Here is a tiny trained network, its code and every weight. The questions are about switching its units off for an input and a class, where a switched-off unit gives its printed mean instead of its output.

import numpy as np


def w(rows, s, z=0):
    codes = np.array(rows[::2]) - 128.0
    scale = np.full(codes.shape[1], s)
    scale[-1] = z or s
    return codes * scale


def f(y):
    return y / 2 * (1 + np.tanh(0.7978845608 * (y + 0.044715 * y**3)))


def log_softmax(a):
    a = a - a.max(-1, keepdims=True)
    return a - np.log(np.exp(a).sum(-1, keepdims=True))


def net(x, mask):
    res = np.array(x, float).reshape(1, 4) / 4 @ E
    y = f(res @ A[0][:, :-1].T + A[0][:, -1])
    res = res + np.where(mask, y, B[0][:, -1]) @ B[0][:, :-1]
    return log_softmax(res[-1] @ U[:, :-1].T + U[:, -1])


A, B = {}, {}
E = w([
[158,176,29,51,66,95,180,155,98],'x0',
[132,37,96,119,125,192,193,55,194],'x1',
[137,95,165,109,148,200,174,255,145],'x2',
[149,70,186,34,122,21,133,134,110],'x3',
],0.0097)
A[0] = w([
[130,147,134,148,100,86,136,79,141,24],'N1',
[129,70,135,109,111,190,156,185,136,106],'N2',
[150,94,196,160,145,158,109,98,144,94],'N3',
[116,152,129,151,102,80,109,58,130,209],'N4',
[130,198,151,130,116,101,107,181,134,173],'N5',
[141,167,74,169,104,173,134,128,124,67],'N6',
[142,85,137,86,121,65,154,136,128,51],'N7',
[134,51,90,101,115,172,194,58,148,190],'N8',
[143,164,61,63,112,135,163,135,140,43],'N9',
[132,105,169,76,140,79,126,111,148,54],'N10',
[151,183,118,142,146,174,130,119,144,44],'N11',
[123,222,165,159,127,77,83,176,108,27],'N12',
[133,165,61,107,107,96,162,123,121,199],'N13',
[118,58,111,119,123,138,150,90,125,32],'N14',
[121,113,227,188,123,144,101,88,122,35],'N15',
[134,138,98,125,121,95,123,3,127,141],'N16',
[127,157,116,136,148,93,99,71,123,75],'N17',
[127,142,81,112,117,114,161,142,111,1],'N18',
[160,90,127,137,96,157,138,103,109,22],'N19',
[123,124,156,111,112,150,180,218,143,159],'N20',
[137,105,148,121,153,159,148,201,110,63],'N21',
[118,156,91,167,146,146,143,137,146,8],'N22',
[92,152,78,179,118,170,125,103,115,156],'N23',
[126,172,100,150,129,163,90,133,146,191],'N24',
[122,133,103,123,128,124,100,85,112,26],'N25',
[134,147,116,144,137,103,132,67,115,39],'N26',
[154,183,121,163,130,168,120,101,134,207],'N27',
[116,108,209,171,154,114,102,89,140,164],'N28',
[126,82,173,74,112,55,124,100,120,217],'N29',
[119,104,108,106,117,147,167,95,150,80],'N30',
[128,144,18,72,121,107,163,144,129,130],'N31',
[123,100,113,116,154,157,151,88,144,17],'N32',
],0.013,0.005)
B[0] = w([
[103,145,117,101,95,126,94,176,166,161],'N1',
[148,165,108,119,153,165,102,162,159,216],'N2',
[105,84,118,122,82,147,129,74,124,196],'N3',
[138,155,106,121,178,188,122,139,146,233],'N4',
[151,161,117,144,165,66,109,82,122,220],'N5',
[102,111,176,120,91,117,146,188,124,186],'N6',
[96,118,180,126,85,120,143,190,127,188],'N7',
[155,181,118,143,184,43,117,84,101,245],'N8',
[105,71,119,127,58,138,112,86,139,192],'N9',
[105,135,169,124,83,105,157,185,130,181],'N10',
[109,126,162,106,93,102,134,162,142,160],'N11',
[133,176,94,113,104,5,89,114,139,241],'N12',
[127,81,122,150,132,166,137,63,128,219],'N13',
[110,158,109,130,79,41,91,160,136,163],'N14',
[110,54,107,127,54,138,118,92,146,207],'N15',
[152,169,96,110,147,185,104,168,169,238],'N16',
[125,155,101,131,110,145,109,164,167,191],'N17',
[95,100,116,127,38,118,93,143,162,152],'N18',
[108,133,129,110,75,78,98,150,146,135],'N19',
[134,162,105,127,170,201,117,149,154,229],'N20',
[125,166,94,109,104,172,115,165,166,192],'N21',
[94,123,148,113,62,105,113,197,138,153],'N22',
[139,126,179,127,134,129,176,163,109,212],'N23',
[145,114,165,116,149,131,163,132,107,198],'N24',
[106,140,116,111,89,128,101,178,162,151],'N25',
[111,140,112,118,93,136,91,184,165,168],'N26',
[130,141,152,136,155,151,166,149,88,205],'N27',
[122,91,125,145,109,175,142,54,114,226],'N28',
[139,128,186,135,156,150,192,164,81,245],'N29',
[129,145,120,123,106,63,100,125,127,165],'N30',
[112,77,129,139,99,173,133,58,123,227],'N31',
[121,152,122,116,65,60,95,148,133,155],'N32',
],0.028,0.012)
U = w([
[144,169,93,95,139,185,84,175,187,126],'0',
[93,89,120,137,69,151,110,79,132,120],'1',
[110,143,212,108,102,119,173,193,98,117],'2',
[149,174,111,124,116,44,73,119,118,108],'3',
[203,128,123,170,251,178,166,89,67,254],'4',
[112,93,93,137,159,114,115,181,118,91],'5',
[112,70,107,128,137,124,69,181,122,92],'6',
],0.013,0.0074)

Each question gives the input, the list of numbers given to net, and the class t.
The units are the neurons (one row each of A and B). Each row of codes is followed by its name. A weight is (code - 128) times the scale printed after its matrix; where a second scale follows, it is the last column's (A, B and U).
mask holds one flag per neuron, in row order. A switched-off neuron (its flag False) gives its mean, the last column of its row in B, instead of its output. The means were averaged over made-up inputs and are rounded, as every weight is.
A unit's drop is (log p(t) with every unit on - log p(t) with that unit switched off) / (log p(t) with every unit on - log p(t) with every unit switched off).
The circuit of an input: a set's keep is (log p(t) with only the set's units on - log p(t) with every unit switched off) / (log p(t) with every unit on - log p(t) with every unit switched off). Starting from the 12 units with the biggest drops (on a tie, the unit counted first), units are removed one at a time, each time the one whose removal leaves the highest keep (on an exact tie, the one counted first), for as long as the keep stays at least 0.8.
units of the circuit, in order: the units of the circuit, biggest drop first
k most important neurons: the k neurons with the biggest drops, biggest first
drop of u: that unit's drop, to one decimal
input [-2,-6,5,-1], class 3: units of the circuit, in order => (N12)
input [7,7,-3,-1], class 1: 2 most important neurons => (N31, N9)
input [-7,8,5,7], class 3: 3 most important neurons => (N8, N14, N31)
input [0,-5,3,-5], class 2: 3 most important neurons => (N8, N24, N6)
input [-7,-3,-3,8], class 2: 2 most important neurons => (N29, N10)
input [-7,-8,-4,-2], class 3: 3 most important neurons => (N12, N5, N31)
input [-3,7,-8,3], class 0: 3 most important neurons => (N16, N4, N12)
input [0,2,6,7], class 2: 2 most important neurons => (N29, N7)
input [-4,4,3,5], class 2: 2 most important neurons => (N29, N31)
input [2,0,-7,6], class 0: 2 most important neurons => (N16, N4)
input [6,7,-7,6], class 0: 4 most important neurons => (N16, N4, N12, N5)
input [-1,6,-7,4], class 0: 2 most important neurons => (N16, N4)
input [7,7,-3,5], class 1: 3 most important neurons => (N31, N9, N13)
input [-4,6,-3,7], class 2: units of the circuit, in order => (N29)
input [6,2,-4,-7], class 2: 3 most important neurons => (N23, N6, N27)
input [-3,7,6,-1], class 3: drop of N16 => 0.2
input [4,7,4,4], class 3: drop of N8 => 0.5
input [-3,8,4,4], class 3: drop of N13 => 0.0
